Each row is followed by its class number.
[-232 -267  -45 -134  161  -95 -135  106  162 -205 -148  158  -90  304
  328   65  130   70  -50  202   45  270  -12  -23 -193 -169 -113  -81
  -42   37  132 -188 -253   41   45  242   66  234]  1
[-104 -144 -184  -88 -173  -29   36    0    7   70  368 -184   -5  283
 -217 -193 -104 -220  185  374    5 -408 -326   92  297 -242 -215  151
  336 -119  -20 -205 -256 -378  246  -46 -330  124]  10
[  17 -190  130   33 -107  113 -273   11 -253 -134  170 -175   79 -127
  187  -13   -2 -174 -156   79 -100 -178  -80  -71  -78   36  151 -173
  -76 -126   14  -13   87  255 -203  288  356  -50]  5
[ -82   38  -36 -143   55  -16 -175  182 -110  -41   44  408   15 -267
   85  -94 -273 -374 -100   70   82  104  140  104 -111  608   44 -160
 -163   44  -28   -5  147  -50 -116  161  103  265]  10
[ -94 -262 -431  225   24  -15  226  -45  228  160  108  140 -421  145
   95 -184 -168 -147   33  121   98 -100  -81   63   27  -80 -107  -21
   18  347  -41   15 -463 -302 -245 -108 -128 -116]  11
[ 247   95 -153  187 -155  -37  -45  -11  -66  206  374   17    1 -155
    4 -149  -70 -194   26  138 -100 -226  -44   90  153   21 -143  110
   -2 -123   25  -18   97 -411  -76  -58   12  -50]  7
[-112 -142   -7 -335  -47   56  -78  -93 -270 -107   73 -451  140  113
 -195 -276   47  232   65 -142  104  204 -170  -22  140 -299 -183  -58
  329  -21  -62 -118   12  -25  157   48 -155 -179]  7
[ -44  -83 -216 -165   -1   11  342  126  160  190   58  152 -209   80
 -363 -341 -166  -65  -84  297  406  -28  -68  107 -178   39 -254  -60
  203  124   29   57 -329  -40   92 -154  -81   48]  1
[ 220  302  -33  104   14  198  240 -106   48  204 -242 -111  222   99
 -309   35  318   67 -250   24   31 -165 -272  -76  -34 -306 -509  154
   86  -98   80   62   75   40  366 -295 -228 -177]  10
[  29   30   88 -137 -138   -5   30  -75 -295   22  -52 -123  -24  -17
   75  220  139  125  126 -227 -269   20   -3 -139  209  -43  276  -21
 -215   -8   93  -87  185  -92 -138  -99 -143 -251]  10
[  60  -57   21 -165 -170   -2   96 -122  -26   27  160 -600  113   19
 -159 -243    4  112   54   46  115  -42 -154  -27   40 -121  -89  -84
  405  -77  -71    1  -19  -43  147  -48  -32  -33]  3
[ 234   91 -202  287 -106   52  295  101  238  609 -335   -7 -377  205
   67 -137 -307 -213  -68  268  322 -514  193  309  -36   25 -256  146
 -126  -22   86  389 -277   -7  113  -80  -18 -354]  9
[ 224  210  138  223  161   -3 -133 -162   41 -207 -113  -83  188   55
  252  -53   86  -83   72 -123 -423  504  -92 -311   21   19 -284  244
  228  -55 -251  -22  160 -153   65 -133 -119  -59]  11
[ -86  -48 -631 -157 -110  -36   80  -87  -13  306  488 -151 -319  196
  194 -374  -32   78  111  -41   -5 -129    5 -109  414 -224  -49  -90
  220  113  -46  123 -198 -124 -159  -98   77 -161]  0
[  17  309  151   55   72  162   91   70  199  205 -363 -148  -23  -82
 -174 -124 -148 -223 -118 -109  279  203   18  183  -33  331 -421   94
   24   22 -245  372   28  170  255 -211   98 -160]  11
[ 135   92  566  187 -143   29 -178 -190 -143  159 -338 -130  295 -306
  -55  196 -150 -175  -92   -6   35 -156  -50  -35 -273  246  -71    7
  -40 -303 -214   28  108 -166   75 -214   32  -94]  8
[ 108  -32  -94   64  223  165   96   56 -134  114   55  143  -22 -182
 -455 -108  -91 -206 -159  312   98   17  -94   94  168  298 -119   69
   49   77  147  -42   92   33   33   41   71 -135]  3
[  70  158  -58  -15   11  -45  -34  104 -140   91   99  564 -160   34
  225  257  -59  -23   32 -300  -58  136  -65  -82  -87  -13  229  -71
 -482  231  132  -40 -172  -65 -240  -45   40   41]  5
[  25  129 -436  223  -75   64  283  -20  221  235  -48 -223 -351  245
  349 -366  -85 -302   52   61 -208 -212  322  170   51   45 -106  -44
 -244   94  133  367   -6  -32   48 -166 -122 -147]  7
[ -42   -6 -226   64   -3   69   12   68   45  182  473  311  286 -275
  128  -69  -81  -24 -149  -94 -146 -209  199   99  220  103 -108  -81
 -153  122  -50  184  255  268 -227  -87  -68  -81]  4
[ -93 -167   59 -185 -111 -147  -44 -416 -179 -208  520  193   72  173
   76   79   86   31   92 -148 -584  123  -71 -156  176  -78  220 -180
  -54  138 -128 -393   60 -339   15 -158 -233   32]  1
[  80  192  251 -207  111   -2  -98   31  207  -48  220  308  -55   37
 -103  224 -105  152    7 -148  163  325 -217   97   98   98 -215  159
  122   55 -207 -235 -205 -184  185   79   20  307]  0
[ 141  -20  -32  157  173  118  126 -169  113  432  164   35   74   55
 -212 -117 -252 -344  -93  266  233 -294  -55  287  211  246 -264   -4
 -276   28  114   85   15  -59    3 -203   95  -15]  8
[  82  -11  287 -129  -22   26  158 -109 -112   47  -58 -654   50 -240
 -256 -407 -204 -115  196   78  121  -33 -128  111  316   16 -327  119
  192 -229 -175    4   45    0  -52 -244 -192 -369]  2
[ 234 -204  358  -36   85   39  -81 -272 -172  -62  -93 -899    8  269
 -173  -59    1   93  235  299  115 -108 -140  -80  298 -158    7   99
  225 -188   -8 -165 -201 -144   33    7 -160 -109]  8
[ 225  -69  473   96   65  110 -179 -126 -181  -27  -17 -272  408 -281
 -145   89   76 -186 -123  319   32 -236  -16 -129   10  169 -185 -113
   35 -203  -24  152  195  366   23   -7   65  -59]  5
[ -89    1  166 -287  207  -95  -33  111  144  -84 -159   85 -112  253
 -137   76  117   -5 -115  253  294  158  -19   50 -262  -17    1 -239
  -34    3  121 -150 -176   27  301  266   55  275]  6
[ 150  -12 -130  163  246 -109 -131 -117  141  -96  154  266   91 -106
  199  262  140  236  -40   -3  -89  201  103 -243    6  107  206  103
  -29    9   80 -206  124 -268 -327   -2   98   62]  11
[  67  280  211   85 -452   29   12   80 -360  295  -24 -295  -70 -307
  -71   26   27  -95  -23 -176 -152 -383 -291   28   72 -117   90 -156
  -52  -92 -104   51   46  -84  127  -47   26 -202]  0
[  39   -5 -262 -190  205   80 -259 -101  -23   -8  716  667  117   -9
 -186   87 -219 -383 -179  -93   88  120 -218   68  205  350  210   -8
   -1  275  -72 -162   36 -381 -119   88   51  238]  11
[  20   78  324  231   76   46   72   75  167  198 -519 -196 -273  -73
  -59   67 -177 -285   19   94  212   33  -21  205  -55  154  -61   20
 -149  -45 -118  366 -219  236  184   22  144 -170]  10
[  11   66 -281  -77  238   34 -108 -137    3  -76  -75 -189  -39 -197
   91 -112 -142 -250   97 -274   60  565  112 -224  162  318  136   82
   62 -108 -107  113  320 -194 -264  -24    5  -58]  6
[  48  -89  337  -26  -47  -32  -37   33  -23   66    0    5   16  189
 -298  165  -27  -37   80   29   44 -117 -231   95  131  -50    1   27
  190   96  -84 -182  -77 -281  111   12 -181  -22]  0
[  67  311  -95   99  106  104  -86  -31  158   11  160 -104   -4  -10
   54 -297   10 -189  -42  223  160 -124   57  -64   93  464 -305  -16
 -147  -79 -117  162  176  118   79  -33   77  109]  7
[-152  182  -53 -340  125 -147  -38  176   37 -182 -251  145   22   -2
  100  -31   85 -234  -84    2  175  239  171   33   21   90 -279 -189
 -162   -8  -28  136  207  552  335  249   30    6]  4
[-179  -67 -484  -29   97 -117  237  286  353   55 -300  309 -124  223
  148 -205  -55  106  -93 -110   -4  232  385   95 -347   13   13   60
  -18  -40  129   76   38   -4  -92  -33 -110  145]  11
[  55   71 -426  283  233  121  255 -224  223  241   61  -54  -90 -201
 -318 -312 -144 -146 -150  166  143  -21  189   10  313   14 -492   67
   29 -122   30  240  100  218  124 -309 -158  -49]  7
[  -8  234  318  140 -282  175   65 -143  -57  346  -17 -331  159  -18
 -211 -181    5  -20   -5  -13 -122 -442 -268  134  200 -187 -415  -32
  141  -98 -204  199   97   56  513 -189 -282  -69]  2
[ 255  223  172  312   30  170  -30   12  -27  288 -133  -21 -146 -155
  -23  -16 -160 -241   22   39  -84  -38  -83  -50  179   15 -113  255
   39  -40 -255  293  -96  -76    8  -76 -177 -187]  7
[ -64  -10  543 -327 -309 -170   57   59   77  -42 -105 -226  -29  311
   19  244  167  214  155   34  186 -573  -91  252  -86  -99  288 -178
 -447 -183  221 -175  -91   80  104   -1 -119  124]  7
[ 483  355  -93  148   -7  152   43 -146   37  243  455  -35  -60   30
 -140 -129  134  118  190   70  -32 -151 -186 -188  236  185 -297  235
  104  -89  -99  190 -114 -283   -5 -258 -115 -100]  1
[ 120  -30   49   33  202  154  -35 -114 -170  171 -261 -125  -66 -258
 -173   76   48 -504 -144  296  213   59  -13 -169  203  193 -284  -71
 -212  -95   -5  272   75  289  -22  -21   70 -192]  4
[ 236  220   -8  257 -213  165  161 -182 -199  449  426  -58 -154 -321
 -218    1 -153 -281  168 -176 -170 -194 -242  -49  272   17  -94   37
 -129   -5 -117  180  -44 -327 -144 -416   -4 -294]  0
[ 239  -57  395  107  -42  -69 -380  -88 -246    7  268  235  341  -76
  -17  369  -34 -214 -132 -115  123   48 -333 -116 -193  -74   80 -155
 -133  -14  -72 -171   -1  -92 -146  133  371  164]  6
[  28 -150 -237    3  175  109 -116  -19   35 -107  -99  -20 -111  430
   11  128  304  -63  -16  242  174   21 -279 -294  -72   34 -134  -25
  -43  -68  184   58 -255  232  163  229   28   35]  1
[-273   23  235 -175  171  -67 -145 -122  150 -112 -245 -123   86   78
  -26 -238  -54 -365   -4  250  101 -118  -18  134  179  246 -441 -131
   95 -147 -102 -100  104  -30  216 -154 -120   98]  9
[  88 -114  -50  202 -164   38   13 -222  -64   77  490  -47   49 -139
  -21 -333 -201 -134  134  179 -365 -422  146   47  371   91  -15   47
  141  -42 -192  114  246  -76  -89  -82 -274  -53]  9
[  75 -276  772 -166  -44 -157   31  219   10  -92 -454 -242   59  -60
  -74  321   90  197 -142  212  193  216  -71  110 -402 -289   95 -138
  -81 -191   84 -145 -171  390   96  308  193   58]  3
[  13 -260   99   26  134  -59  112  176  180   39 -317 -249   -1 -141
 -329  -74 -236 -126 -186  284  483  -85  264  145 -254  -26  210  -12
  309 -149  -11  224 -120  352 -126   70  222   88]  9
[  36 -204 -215   41  252  149   18 -116   52   17   88  304  142   30
 -113  218  -21 -122 -308   33  -36  260   34   96  129  277  105   90
  -49  335  152  -66  175 -150  -63   11  -14   10]  6
[ 322  -36 -195  258  -82  293 -186 -261 -382  258  138 -427  368 -177
 -200   93  164 -351 -147  330   74 -376 -272 -311  154  212 -107   74
    0 -191  -24  328  159  128  123   33   14  -69]  11
[ 390  -27  176   68   62 -105   23  -60   68   87  -16 -215  209  103
 -205  248  278  155   17  267  -43 -215  151 -155   74 -146  146  101
  133 -186   11   89  193   39   95  131 -203   18]  5
[ 321   48 -145  343 -157  106   73  -19  -77  364  162 -292 -130 -199
  315   54  -58 -112  106  -39 -236 -169  118  -60   98 -123  303  157
 -207 -112   27  366   48  -51 -363  -32  202 -214]  11
[ -87   27  -57  -37   59  153   79 -235   28   92   27 -376 -105  150
 -176 -239 -127  -42  181   57  133  132 -277    6  222   17 -320  152
   49    3 -114  -89 -199 -387  199 -234 -343 -245]  4
[ 242   26  202   70  141   73  114  -33  -80  150  -29  150   78  -78
 -430  111    8 -310 -260  179  350   45 -169   29 -179  -24 -370 -115
 -152  105    7   99 -203  321   83 -130  293  -32]  3
[  75  -75  349  -25  115   64  -94 -320   57 -549  206 -382  475  106
  -86  153  378   82  -88  -25 -190   85 -263 -244  -79 -115  -29  -47
  199  -47  -90  -87  104  429  126  -90  117  139]  8
[  59  -70  260  140  -82  -25  -61   13   54  181 -400   95  -34   -9
   86  357  -89  -59 -103  106  -42 -175  -57  265  -49   93   -4  136
  -55 -107   62 -169  -56 -198  161  174  108  217]  3
[ -61  178 -437   88  166   20   -8  111   86   65  185  246 -181  156
 -247 -201  165 -144  -20  445  194 -193   42  -70  122  172 -436  -11
  -30  -38  205  -22  -50  -40  192  -65   77  169]  3
[ -35 -165 -246   -3 -112  130    6  -58 -108  -72  510   80  107   55
  -52  170  340  283 -148 -100 -121 -129  -58 -184 -116   83  286 -294
 -197  215  265    1   97  105  -99   43   21   39]  2
[ 381    7    2   46  112  -12   94   32    5  195  348   -1 -116  -91
  -62   12 -270 -357   87  336   79   31  101   70  292  -51   56  302
  -35   62  -23    2 -114 -298 -294  -69  -23  -63]  3
[ 272  270 -183  300   41  195  105 -217   93  303 -110  -50  221  -20
  -47  113   97   27  -36   65   -6 -194  -70  -14   55   10 -256  414
   43   -5    8  144   47 -383  165 -338 -209   35]  0
[ -44   64  -92  138  -17 -235   39   16   98    3   -6  271 -168 -106
   -7  162   70  -91   45  -41   95 -230   -9   50  -64 -174   43 -111
 -172    7   50 -140  -98 -152 -138  -57  137   63]  11
[  15 -324  121  -72   41  -81  -39   79  -14  -62   14   78   92 -136
   75  121 -106    6 -232  150  -74   68   95  125 -136  241  398  -87
  -66   57   55 -100  -85   70 -195  164   61  119]  11
[ -55  -91   -8  118  -93  216  -25 -361  -42  148   89 -592   49  -62
 -120 -267    6  -99  -39  217   28 -127 -250   -9  151  150 -329  -79
  147  -70  -77   41    9 -220  231 -153  -69 -148]  3
[  84   13   91 -157   26 -133  -51  121  -43 -300  182  310  -24 -198
   24  176  210  -36  -33   62 -159  167  -34 -265 -124  167  149 -138
  -72  -46  -27  -84   69  202 -120  187  -24  209]  9
[  33 -410 -353  -18  243   13 -316 -174  -77 -237  406 -214  140  261
  -97  -25  178  -43  -24  414   44  313   62 -322   13 -237  -71    5
  295 -143  116 -180   10 -235   62  295   12  168]  11
[ 169 -107  523  127  -28 -160  -53  188   44   -6 -281   83   80 -157
    2  221   38  345  -51   15 -101  273  141  -59 -271 -237   10   43
  161 -180 -129   -7  -29  199  -22  156   91  162]  11
[  95   41  117  354  166  -56 -232 -134  163   51  -20  -59  -51   56
  305  213  -26 -156   78  132 -163   42 -115 -101  139   41  -88  205
  100   14 -199 -190 -202 -542 -143  -66   56  -72]  11
[ 176 -125  244  -38  316   23   64 -111  176   70 -312 -332  103  -64
 -252 -106 -125 -154 -164  316  473   30  111  161   47  192 -320   25
  177  -57   -2  182 -124  257   52 -110   88 -118]  2
[ 338  210  232  339  187   93  101 -126  124  125 -326  -96  212   12
  -85  352   14  -10  -33  167  174 -136    6   76 -186  -23  -82  396
 -148 -141  147   39  -60  -23   65 -249  271  -22]  8
[  30 -327  -40  128  180    1 -120 -193   19  -35 -260 -266   -9 -130
  -73   19  -85 -116  -89  268  198   70  109 -107  -37   76  -40  -16
  223 -225   17   47  -25   53  -10  138   80   -2]  8
[-147   44  156 -421  211 -339  270  174  434 -177 -372  180 -120  134
 -119 -366  -99  239   91  264  375   70  317  213 -116  201 -326  -60
  147 -130   -5  -85  -52  302  205  -38 -185  206]  8
[-190  -47 -164 -282 -146  -41  187   53   86   24   13 -373 -146  179
   88 -377    5  103   86   61   82  -65   28  130   -2   70  -81 -120
  140   97  -28   -9  -61  -99   86   10  -87   36]  2
[ 227  374   15  263   22  153  164  -42  206  266 -397 -246 -114  298
  112 -324   87  -78   66  140  -61 -216  -71  103   42  134 -406  303
 -105  -95  -43  309    6  -64  207 -252 -115 -131]  9
[ -54  212 -212 -152  -62   56  109 -222   55  148  318  183  118  300
  291  -76   -5  214 -103 -202 -102 -233  -44   45   38  294 -174 -242
 -332  275   -4  -14 -111  174  226 -187 -141  -14]  8
[-148 -169  123  -73  -75 -125  -90  118  -51 -292  271  406   30   80
  113  217   84  238    4 -195 -274  200    2  -75 -138 -252   86 -112
  106  252  -29 -447    4 -255 -204   90  -20  103]  11
[ 223  163   78   88  155  168  176   -9   79  114 -540 -353   78   -2
 -247   10  130  -59 -277   83  261  -55  -44  118  -16 -269 -185  149
   -7  -97   65  253   55  351  270   11  -86 -143]  10
[ 143   79   69 -112  -77  198 -139  -90  -34   14  178 -164  172  171
  415   91  233  102  -45  165 -175  145  -68  -58  163    4 -106  191
 -383  -11  191    4  248 -175  100   58 -203   72]  6
[ 246 -124   92  259  138 -173   57   11   90    6 -232 -417 -178 -279
 -181  -83   24 -170   10  308   42  -59   18  -84  246  -57  -58   85
  285 -287  -94   43   28   69 -203   68   20 -280]  9
[ 292  296 -153  302   46  233  -63 -421  -94  492 -224  -49  130  137
  -71  160   55 -398 -209 -147  237 -136 -129  -99 -239  332 -254 -170
 -214  226  -47  374 -120 -345  207 -379  124   24]  11
[  60  190  289  101   -5   19  -73   67  -90   29  136 -135   76 -345
 -191  202   -4 -373    7  180  186 -229   57  -50  107   10 -142 -119
 -134  -93  -95  110  152  224   29  -33  147 -150]  0
[ -76  -98  -32   56  298   -1 -342  -40   99  -52 -181  238   12   -6
  -59  418    4 -221 -351  434  510 -147   23  -16    7   38 -346  -65
   30  -62   64 -150 -235  140  333  319  117    3]  7
[  36  -37 -191   47   29   29   80 -263  -52  291 -174 -320    2    9
  -95 -234  -31  -68 -156   45    9  234   75 -137  195 -113 -240  -74
  134  -86 -149  267  152  186  247  -77  -21 -104]  10
